Each row was made from one small tree. The marks that hang from a mark follow it in brackets, in the order of their numbers. Every link used is in the known rows. Write each row's tree.
Each row is shifted at random along 5 fixed directions that mean nothing.
Known rows:
J59{J161 J630 J948{J138 J217{J837} J797}}: [-106  -99  -70   61 -108   80   56 -102  -83 -241  -41  -68  124  340
  148   85  -32   91  122  -14  -92  -66  466   53 -128  -79   -9   42
   35 -189 -171 -191  100 -169  108   31  138  112  -60   -7   56   72
  -59 -149  -61 -174  185 -220 -296]
J948{J138 J161 J797}: [-104 -182  135  -57   35  103  -32   17   72 -248 -184  -64  -56  151
  -34  254  116   37 -177 -252  -25   16   31  -66  197    6  -85  100
  186  -59    1 -186 -159   38 -161  337  -86   47  222   19  185  115
   79  -82  -31 -178  116  127  -68]
J797{J837{J682{J527{J948}}}}: [-200  -46   50  -12  -39  192 -140   51  -52  200  -45  104 -158 -160
 -260 -371    9  -55   -1   68  180 -164 -374 -240   54  243   14   87
   75   35  139  -78  -20   66  149  -57 -335 -354  170   36    6  -28
  199  290  125  217 -264  269   87]
J217{J469 J797 J837}: [-133   97  118   21 -117 -367  -50 -159   14   40 -139 -179 -153 -263
  -59   73   97  -15 -109 -198  154   77 -169  182  -21 -254  100  -58
  -43 -185  -77   21 -273 -112 -117   26  169   68  -56  124  280   24
  181  -95 -195  125 -515  249   -3]
J630{J217{J469{J527} J797}}: [ -19  -79  -65  -59 -214  -91   24 -103  113  217 -267 -196 -111 -158
  -46  145   88    3 -256 -110  169  171 -100   49  122  -27  -27  -86
 -116  -94  -89   71  -68  -54 -154  -15  118   84   12   55   42   80
   18   70   86   85 -141   47   -1]
J630{J217{J469{J161{J59} J797{J837{J527} J948}}}}: [  51 -145  -39 -148  -31   57   56  244  336  222  118  -26 -131 -262
 -112 -349 -167 -170 -200   78   70    3  241  -39  -18  111  162   55
  337  -82  -69  174 -239   93  129 -180   -5  -57  -11    8   78 -207
 -155  119  108  157 -119 -281  201]
J682{J527 J837{J797} J948{J59 J161{J630} J217}}: [ 132  -50 -428  296 -250  495 -264   -5 -135  -66  250  163  254  456
  498  676 -276  111   57  171 -239 -104   98  -59   37  137  -21 -210
 -216  -12   18 -118  479  289   -3  249 -158 -129   73  -65  -61  122
  214   65  -13   72  546 -145 -255]
J682{J527 J837{J797} J948{J161 J217}}: [-116   -2    8  245 -111  201 -278  -43  -33   -2   76  241  111   51
 -102  261 -242  240  174  135  113 -219  -24 -117   89  154  269   54
 -203  -54  254 -182   93  223  -78   34 -238 -243  186 -113  -52  185
   18  123  -57  -10 -139  136  -48]
J138{J797{J837} J948{J59{J161{J630}} J527}}: [ 154  100 -210  108  142  294  -52 -201 -383 -159  236  -51  162  252
  321  -87    2  -66   88  -40  -63  -56   13 -114 -117   16  -65  -47
   82  274 -129  115   71  106  205  -60   27   33  -10    7   67  -19
   -2  -91    8    1   98 -104  142]
J837{J527 J682{J948{J138 J161{J630}}} J797}: [ 134 -345  104  119  129   55  -81  127   40  -34  205  301  -92 -166
   15  177 -347   45   -3 -118  -75 -190   70   -9   -2   88  238   34
  -44  430  378  103  -69  428  171  190 -147 -165   13  251  276   -2
  169 -329  -48  -89 -210  122 -306]
J948{J59 J161 J217{J630} J797}: [  52  -51  323   37  167  -82   41  -27  -55 -255   17  -52  109   -6
 -168  111   87  124   53  -67 -129   28 -147 -116   88 -123   22  125
   59  -73  114  -85 -189  -58 -240  299  -39   99  154   84  -89  138
  -19  -61 -217 -293   55  182   91]
J797{J837{J527{J59{J161{J630{J217}} J948}}}}: [ 385  -15 -210 -202 -198  155  154  -74 -213   -3   40 -350  138  296
  192  -99   33 -216 -138   70 -199  -23  349  209  -18   92  -27  166
  285 -209 -140   59  186  -61  189 -240  434  -72 -191   97   11   51
 -258  -45  113  -13  531 -529   23]
J59{J948{J161 J527 J797}}: [ -46 -130 -128   45   37  174  -87 -177  141  -42   14   43   36  173
  297   22  -26  -57  248   14  -63   45  169  -32  -34  110 -143  -78
 -116   74   31   83  152   99 -125  111  -89   -9  -34 -112  -94   90
   10 -161  -59   12   72   11    5]
J630{J217{J797 J837{J527{J59} J682}}}: [ -56  203  -28 -150  -98  -72   83   88 -152  123  -88   -1 -159 -189
 -193  106   97  184  -60  -55  -57  -84 -226  119   57    8    0  -84
   53   -1 -118   18  -61 -254 -121  -93 -111   66   15  115  -91 -140
  196   41  278   91  155   92  -34]
J948{J161{J59 J630} J797{J837}}: [-166   27 -138  -67 -135  292 -228  242 -114 -249   84    9 -169  119
   89   39   68  130 -208  -23  -69  -22 -174 -184   95   51 -139  339
  466   76  -34  -13   81  -60    4  311 -409  -88  207   40  164   18
  276   39  105  158  304   58   -2]
J797{J948{J59{J630} J217{J469} J527}}: [-206    9 -158   -3  150   51  -52  109  179  166   12  191  -14   56
  -29 -259  -45   18  142  144   10  134   10 -256  -38  140   33  -80
 -203   98   79 -114  165  -93   59   29 -356   94 -184 -289 -231 -129
   14  237  124   22  168    4  -36]
J948{J161 J217{J837} J527{J59} J797}: [-232  209  207  155  259 -307 -129  124   22 -125  266  272   37  -59
  137  119  -39  325  377  250   39  -50 -182   65 -122 -160   27  -40
 -322  101  -20  147  141 -167 -142    5 -320   77 -161 -139 -192   78
  162  -96 -172  -42 -182  204  -16]
J138{J948{J161{J630} J527 J797}}: [  64   46   18  172  305   11  -65  -87 -177 -210   87  383  166  -64
   47  -79    7   88  251  130   22   55 -127  -73 -114   -8  -19   43
 -253  434  241  189  106  151  -93  -30 -207   13  145 -147 -131  103
  -60 -191 -118  -38 -205  154  151]
J59{J161{J630{J217} J948}}: [-124  178 -270   83  -98  180 -299   97 -122  -11   43  254  130 -106
  207  130  152  141   10  154   32   -3 -264  -11  -33   24 -239  120
 -229  424   77  227  326  -64  269 -102 -297 -207  -58  -17  -16  202
  159  245  149  233  142 -105  -81]
J217{J469 J630 J797{J837{J682} J948}}: [ 235 -135  -74  143  -98  -28  173 -257 -101   81   53 -322  -53 -107
  387  312 -236 -197 -111  -64 -107   69   53  130 -299 -196 -118 -423
   48  125 -212  217  -27  191  123   27  370  -40 -247  192  334   23
  196 -109 -369  213 -182   36  -59]
J630{J217{J469{J161 J527{J948{J59}} J797}}}: [-302   23  369   75  176 -342  -45  241  318  350  109  393  -77 -697
 -374 -547   43  262   51  215  343    4 -445  -81 -123 -132  162   15
 -313  240  126  117 -231   68  -91 -134 -410 -141  179  145 -273  -19
  -19  250 -143  117 -880  296  197]
J797{J837 J948{J138}}: [-369 -121  187 -128 -116  149  -86   71  -97 -165  -35 -236 -171   55
  163  349  -10  170 -408 -238   66  -55 -213 -131  130  -99 -176   80
  283   86 -268  -53  -95  202  369  315 -338 -142   46  -28  332  227
  195  181 -146  139   40  306 -167]
J527{J59 J948{J138}}: [ -21  281  133  -45  -11 -126   46   -9 -149   23 -154 -137  122   95
   42   75  300   -5 -151  -67    3   74 -226  190   43 -231 -251  -32
  -91  -41 -132 -162   40  -88  -12   12  169   36   46  -14 -124   32
  -69   87  -68    9   -3  130   54]
J527{J59{J630{J217{J469}}} J948{J797}}: [  65  343  582  -88   86 -573  288   -3 -370 -101 -136 -230  122 -118
 -425 -133  223  369  -71   20   51  -28 -262  171 -153 -404 -140  153
   22 -238   -8 -109 -120 -242 -242 -163  292   -1   81  -19 -306  204
 -422   -5 -249 -110 -263  201  198]
J797{J837{J527{J59{J630{J217{J469}}}}} J948}: [ 169   97   47 -106   19 -161  270   59  -84  118   66 -209   54  -11
   67  -27 -140   28  -65  176  -53   71  136  117 -271 -102  -16  -55
   13  -32 -173  113  140  -54  177 -265  238  -63 -318 -136  -26   59
 -238   56  -42  111  164 -227   91]
J630{J217{J837{J682 J797{J948{J138 J161 J527}}}}}: [-137 -680   67 -210  152  132   71   55  443 -146  189   20 -351   10
  -22   74 -106 -271  -78 -394 -136 -276  193 -104  181  338  196   -5
  448 -100   74  -13 -304  286  120  -73  -11   20  -57  180  472 -216
   55 -129  144 -220  322 -164 -327]
J948{J138{J797} J161{J59 J630} J217 J527}: [  25  -72  -39  146  289  -86 -187  119  120 -186  247  144   97  156
  -14 -112  -23 -147  153   -9   34  -25   66  -18  136  -30  239  335
  -52   89  331  111  -17   20   94  -72   59  207  -48  -13  127 -132
 -135 -213   74 -269 -112 -168   34]
J630{J217{J469 J797{J837{J527} J948}}}: [-269 -146  289  -50   27 -260  -25   70   76   57  154 -207 -185 -349
   26  117 -222  221 -159  -62  200  -77 -177   48 -179 -197   67   41
   23   99 -157  318 -195  113  286  -52 -161 -136 -210   61  226  143
  161   66 -173  260 -461  208  -28]
J630{J217{J469{J161} J837{J797}}}: [-224 -220    6 -107 -205    8 -154  119  370  193   15  103 -337 -361
  135  179   19 -144 -156  -81  117  -26  -38   80  -32   16   15  -75
   73   26 -159   51 -173   -6  -61  -12  -88   39  -42   99  352  -72
  276  121   79  198    6    8  -54]
J837{J527{J59 J948} J682}: [ 119  131  128  -42  103 -110  -19   66  101  344  145   21   10 -285
   63 -216   54 -130   94   64   47  -12 -258  102  -18  -19 -118  -93
 -240  230  114  213    8   25  130 -111    8 -158 -218  119 -121  -27
  138  -23  -14  100 -391  192   43]
J527{J59{J948{J138 J161 J217{J469} J797{J837}}}}: [   7   27  127  103  304 -304  139  120  424  -57    7  189  -44   17
 -411 -402 -179 -296  498  213  196  -96  322   75 -271   55  325  166
   12 -238  179 -170 -114 -134 -120 -315  243  -58  -64  -84   48 -207
  -41  -51   -1 -175 -242 -318  222]
J948{J59{J161} J138 J217}: [-161  125  155  -40   73    9  -95   69  -81 -128 -177   28   45  126
 -281   -2  180  159  -59 -106    8  -13  -15 -127  223  -29   83  115
   44  -79   40 -297 -121 -198   65  228 -220   46  106   42  -70   92
   82  149  111 -287  123   78  -71]
J527{J59{J630} J948{J138 J217 J797}}: [-151 -224  329 -197  -34  -25   64  191  108 -137   54 -475   -3  289
  -24   -3  251   22 -404 -282   -5 -132  -81  -41  286 -119 -200  382
  346 -397  -99 -296 -216  -80   15  187  137  167   57   16   51   -5
 -176   71  -84 -260  132  115 -199]
J797{J837{J682{J527}}}: [ 357 -182 -446 -100 -113  477   79 -165  235  236 -258  -53  -88  166
 -162 -344  -26 -748   10   -6    4   36  210 -226  217  573  131  -31
  247 -312  143 -150   27   60  -55 -216  299 -190   59  -64  180 -213
  -58  144  438  -41  279 -281  206]
J682{J837{J527} J948{J59 J138 J217}}: [-147  262 -184  126  134  199 -150  147  108   95  -96  560  262  -22
 -324  -68 -182   69  364  217  112   -5   54 -112   17  238  325   61
 -484   51  234 -327  211  -77   19  -17 -377 -122  124 -211 -321 -159
   51  262  356  -43   -8  -17  106]
J217{J630 J797{J837{J527{J948}}}}: [-165 -132 -100  130  -42  117 -119  -78  -25  170  215 -136   72 -173
  500  -41  -43  -25  -66   64   38   74 -215  129 -337 -191 -159  -16
 -203  294 -228  254  104    5  149    9   -2   33 -159  160   55  -90
  228   43 -164  396 -306  174    7]
J138{J797 J948{J217{J469{J161{J59}} J837} J527}}: [ 223 -114  -69    1  -39    2  -64  -84  214  110  171 -232  -31   14
  115  -85   54 -447   -4 -159   37  -27  310   98  193   41  136 -114
   94 -292   -4   57 -373   38   66 -128  430  310  -54  -20  249 -299
 -100 -188  -14  -98  -66 -290  174]
J527{J59{J161{J630 J948{J138 J217{J469} J797}}}}: [ -78   -6  -15   70  -27 -113 -260  359  131  -63  158   -9  -10   77
  147  140   46  102  -76   16   34  -77   22   58   79  -85  -97  145
  -37   39  115  -18   25 -142  199  148  -87   30 -135   42  137  -55
  235   32  -23    4  -11 -108 -279]
J59{J161{J948} J630{J217{J469 J797 J837}}}: [-154 -107 -272  -89 -296   65  -46  -39   16  -18 -134 -309 -120   69
  -77  -92  263   48 -254 -250  -54 -102  126   63   45   76   -1   97
  298 -340  -87 -227 -174 -291  -10 -100  198   88    8  143  258 -163
   24  129  146   99  302 -313 -210]
J217{J469{J527} J837{J797{J948}}}: [-364 -206  -32 -160 -163    7 -152   94  351  257  -48  174 -480 -461
  -91 -230  -49  -13 -111 -152  268   78 -164 -192   52  181  160  -42
   95  189  -31   43 -232  125   50   10 -358  -52  -13   16  263 -163
  270   89   93  287 -394  266 -165]
J630{J217{J797{J837 J948{J59 J161 J527}}}}: [-114  158 -163  132  315   45  139 -106  -26 -185  123  173   62   95
   48  -48  -82  131  319  187 -107  -27  -55  -55 -336   10    8 -193
  -45  144 -200   91  223   26  -69 -214 -166  -40  -41 -127 -220  -56
  -20  128   57   43  271 -118  182]
J217{J469{J527} J630 J797{J948{J138}}}: [-177 -328   60  115 -123 -117  -41  -55  134  150   -9 -177 -134 -316
  324  195  -77  113 -267 -134   56  217 -106   73 -109 -272   54 -186
 -212  245  -66   83 -130  202  154  213   16  127 -106  169  269  -15
  103  -73 -355  175 -483  282 -241]

Write each row's tree:
[ -81  363  160   66  109  -82   61 -110 -285 -127 -110  100  126  -46
  -79  -97   39  132  145  139  177   23 -252  -11 -252 -159 -259   -3
  -94  130 -211   86  138  -74  -93  -75  -64 -160  138 -117 -225  161
    8   92  -77  174 -320  270  265] -> J527{J948{J797{J837}}}
[ 364  -29 -163  -89  -96   34   87 -143  102  -20  -10 -247   64  188
  108 -135  203 -442  -64  -63 -156   68  107  171  142   45   -8  175
  206 -192  143  -57    8  131  -76 -106  465  -35  -60   69  148   29
 -208 -137 -125 -126  227 -296   69] -> J527{J59{J948{J161{J630}}}}
[  86   14   47  -20 -239 -116 -157  -84  124  236   63 -267  -95 -100
  271  -79   54  -89  -53    3  -99  104  200  180   88 -161   -9 -105
  -44 -150  102   77  -72   68  126  186  158   38 -146   68   40   34
 -100 -189 -227   75 -169   43   47] -> J217{J469{J161{J59{J948{J527}}}}}
[ 184  205  211  -79 -171 -232  210 -140 -148  120 -149 -308  119   92
 -277  -78   79  143 -179  -36  125   45  -17   19  335 -128   -4   75
   45 -251  -11   45 -173   50 -133  -34  246   84  129  -20 -307  239
 -403  -80 -174 -213 -313  111   48] -> J469{J527{J59{J948{J217}}} J797}
[-198 -168  -58 -139   83 -100    9   70  164  -10 -231  124 -103  112
 -246  -98   -2 -170  -41 -105   84   78  215  -45  178  210  205  -71
   -7 -252   12 -260 -111  -94   24  -30  -73  207  -21 -219   57 -268
  -14  128  154  -46  178 -137 -102] -> J797{J948{J138 J217{J469 J837} J527}}
[ -55 -244  118 -281   20   72  145  109  114 -135  -57 -327  -38  291
  -24  -28  214  -22 -286 -239 -144  -31   80  -66  269   67  -54  348
  330 -386   -9 -273  -71 -150 -137   39  155  226   22  -94    3  -77
 -439   -1  218 -326  483  -37  -60] -> J948{J138 J527{J59{J630{J217}}} J797}
[-215   67  347  188  255 -210 -164   64   44  -57  173  250   85 -336
 -130   -8   40  215  233  138   31   27 -429  -93  -82 -219  152  155
 -299  286  261   60  -88  -43    7  159 -348  -49  -18  100  -56  195
  173   76 -284 -115 -324  316   91] -> J948{J59 J161 J217{J630}}
[ -20  -18   95   10   70  -47  -40 -134   20   89   49  272 -188 -299
 -193 -171 -179  -58  221 -126   65 -189  -95  -93   38  199  252  -61
  -20   88  238   21 -146  196  -35  -98  -95 -157  -11   59   77 -112
    0 -160   90  -17 -361  296  -45] -> J217{J837{J682{J948{J527}} J797}}
[  48   88  -36  -80   25   96 -101  401  -36   -5  237   86 -112  -27
 -155  -63 -133  112  -10  112   33 -208 -209 -182  174  214 -102  258
  148  187  157  194   62  -51  202   87 -351 -131    7  -13  -52 -106
  266   77  252   84   92   85  -80] -> J161{J630 J948{J217 J797{J837{J527{J59} J682}}}}
[ -45  -82 -165   60  -34  148   77   39  313  126  152   99   20  -34
  246 -125  -18   57  276  262  -24   38   55  -25 -233   58  -94   64
 -178  161   -5  103  303   10  -72 -210  -42  -94 -130  -66 -161   88
 -132  -24   32   11  112 -191  -25] -> J469{J527{J59{J630{J217} J948{J161 J797}}}}
[ 238 -255 -186 -174  -98  248  186 -224  114   45  -97  -40 -209 -155
  -23 -107    8 -510  -68 -274 -158   30  106  -77   47  250   57 -143
  384   14   -9  -23 -228  158  -79 -129  333   45    5  140  311 -267
  -35  -81   98  -17  181  -61  -43] -> J217{J630 J837{J682 J797{J948}}}
[  40  284  262   96  319 -267  120    7 -235  -54  178  408  161 -326
 -168 -191  -83  324  535  225  -74 -137  -91   92 -419 -118    0 -268
 -331  237  -35  238  103 -190   47 -214 -161 -207  -85  205 -375   27
  158 -132   24   -6 -329   72   32] -> J630{J217{J837{J527{J948{J59{J161} J797}} J682}}}
[-233 -124   10 -225  -43  143 -224   98  398   50   20  -83 -178   15
 -269 -511  109 -208  109 -132  113  -66   46 -268  377  281  106  489
  286 -317  278  -56 -205 -112   17   25 -206   43   51 -121 -113 -179
 -138   32  317 -127  -48   63   81] -> J161{J59{J948{J217 J527 J797}}}
[ 419  -85 -223  -47  -30   51  223  -16  -35  -96 -208   42   92  216
  -33  190   39  -82  -75   39 -193  240  182   -6   55  129  -85 -195
   -6 -133  -22  -33  189  -22 -357  111  202  103  150   22 -147   20
  -70 -103  130 -134  536 -343   39] -> J948{J59 J161{J630{J217{J469{J527}}}} J797}
[ 103  -51   64  -41  136 -141  100 -213  129  -34 -203  -36  156  210
 -267 -216   26 -310  177  -50   71   50  294   38  199   89  191  153
 -153 -280  236  -99  -57    2   23 -156  330  131  -24 -152 -116    0
 -403 -105   79 -340  -60 -114   91] -> J59{J948{J138 J217 J527}}
[ -99  -93 -273   16 -187  217 -143  211   54  177  -61  173 -132  -86
  136  -73  -60  -92 -376  120  159   97  -45  -76    0   67  -51   29
  163  205 -137  -15   28   59  -93  146 -292    8  171   -9  185  -77
  227  248   -9  320  -59  -20   58] -> J217{J469{J161{J630} J797{J837}}}
